Below is a small trained network, with its code and all its weights. Each question gives an input and a class and asks what happens when units are switched off, that is, made to give their printed mean instead of their output.

import numpy as np


def w(rows, s, z=0):
    codes = np.array(rows[::2]) - 128.0
    scale = np.full(codes.shape[1], s)
    scale[-1] = z or s
    return codes * scale


def f(y):
    return y / 2 * (1 + np.tanh(0.7978845608 * (y + 0.044715 * y**3)))


def log_softmax(a):
    a = a - a.max(-1, keepdims=True)
    return a - np.log(np.exp(a).sum(-1, keepdims=True))


def net(x, mask):
    res = np.array(x, float).reshape(1, 3) / 4 @ E
    y = f(res @ A[0][:, :-1].T + A[0][:, -1])
    res = res + np.where(mask, y, B[0][:, -1]) @ B[0][:, :-1]
    return log_softmax(res[-1] @ U[:, :-1].T + U[:, -1])


A, B = {}, {}
E = w([
[229,254,35,197,217,171,131,130],'x0',
[79,71,2,207,18,159,42,191],'x1',
[71,203,201,250,111,59,114,102],'x2',
],0.0082)
A[0] = w([
[48,78,204,56,91,67,113,162,30],'n1',
[161,70,123,56,166,199,137,118,1],'n2',
[52,178,191,211,168,100,119,109,54],'n3',
[101,141,161,179,111,78,126,58,9],'n4',
[128,156,166,94,237,92,255,80,22],'n5',
[100,94,184,118,179,147,209,59,35],'n6',
],0.0094,0.0027)
B[0] = w([
[99,255,64,91,238,214,192,185,255],'n1',
[210,118,164,61,29,136,108,209,192],'n2',
[218,81,131,76,100,195,152,235,213],'n3',
[201,68,175,43,72,154,41,150,178],'n4',
[103,86,64,210,117,202,174,94,252],'n5',
[75,69,101,184,102,138,88,164,202],'n6',
],0.0091,0.0099)
U = w([
[232,68,181,59,47,154,150,175,119],'0',
[173,252,88,146,230,167,173,152,118],'1',
[17,15,63,206,47,167,137,140,131],'2',
[120,117,145,131,143,116,175,114,251],'3',
[90,119,201,115,118,79,83,88,90],'4',
[103,80,168,114,112,59,138,91,85],'5',
[113,153,205,124,125,39,118,61,82],'6',
],0.011,0.012)

Each question gives the input, the list of numbers given to net, and the class t.
The units are the neurons (one row each of A and B). Each row of codes is followed by its name. A weight is (code - 128) times the scale printed after its matrix; where a second scale follows, it is the last column's (A, B and U).
mask holds one flag per neuron, in row order. A switched-off neuron (its flag False) gives its mean, the last column of its row in B, instead of its output. The means were averaged over made-up inputs and are rounded, as every weight is.
A unit's drop is (log p(t) with every unit on - log p(t) with that unit switched off) / (log p(t) with every unit on - log p(t) with every unit switched off).
The circuit of an input: a set's keep is (log p(t) with only the set's units on - log p(t) with every unit switched off) / (log p(t) with every unit on - log p(t) with every unit switched off). Starting from all 6 units, units are removed one at a time, each time the one whose removal leaves the highest keep (on an exact tie, the one counted first), for as long as the keep stays at least 0.8.
units of the circuit, in order: the units of the circuit, biggest drop first
most important unit: the unit with the biggest drop
k most important neurons: the k neurons with the biggest drops, biggest first
drop when u is switched off: that unit's drop, to one decimal
input [3,-3,-7], class 0: 2 most important neurons => (n2 n1)
input [-6,5,6], class 0: units of the circuit, in order => (n4 n5)
input [-3,3,2], class 3: most important unit => n5
input [3,3,3], class 3: units of the circuit, in order => (n1 n5 n6 n2)
input [1,-4,-3], class 2: 3 most important neurons => (n1 n5 n3)
input [2,-7,-7], class 0: 2 most important neurons => (n2 n1)
input [-2,0,1], class 3: 4 most important neurons => (n1 n5 n2 n3)
input [2,-8,-7], class 2: 3 most important neurons => (n5 n6 n3)
input [-5,2,7], class 0: 2 most important neurons => (n4 n3)
input [3,-5,0], class 2: units of the circuit, in order => (n1 n5)
input [1,0,-3], class 3: 3 most important neurons => (n3 n1 n4)
input [2,2,2], class 3: 3 most important neurons => (n1 n5 n6)
input [-8,8,8], class 0: 3 most important neurons => (n4 n3 n5)
input [-5,-8,-5], class 2: 2 most important neurons => (n6 n5)
input [-3,7,-8], class 0: 2 most important neurons => (n2 n5)
input [2,-4,3], class 2: 3 most important neurons => (n1 n5 n2)
input [0,3,3], class 3: most important unit => n5
input [5,-8,-3], class 2: units of the circuit, in order => (n5 n1)
input [2,-2,5], class 0: 2 most important neurons => (n1 n3)
input [-6,5,2], class 1: most important unit => n1
input [-6,6,-6], class 0: 2 most important neurons => (n5 n2)
input [2,-4,-3], class 2: 3 most important neurons => (n1 n5 n3)
input [-8,-2,3], class 1: drop when n6 is switched off => 0.0
input [-6,-5,-5], class 1: drop when n1 is switched off => 1.5
input [-4,-4,8], class 0: drop when n3 is switched off => 0.7
input [6,-4,8], class 0: drop when n4 is switched off => 0.1
input [5,0,-6], class 0: units of the circuit, in order => (n1)
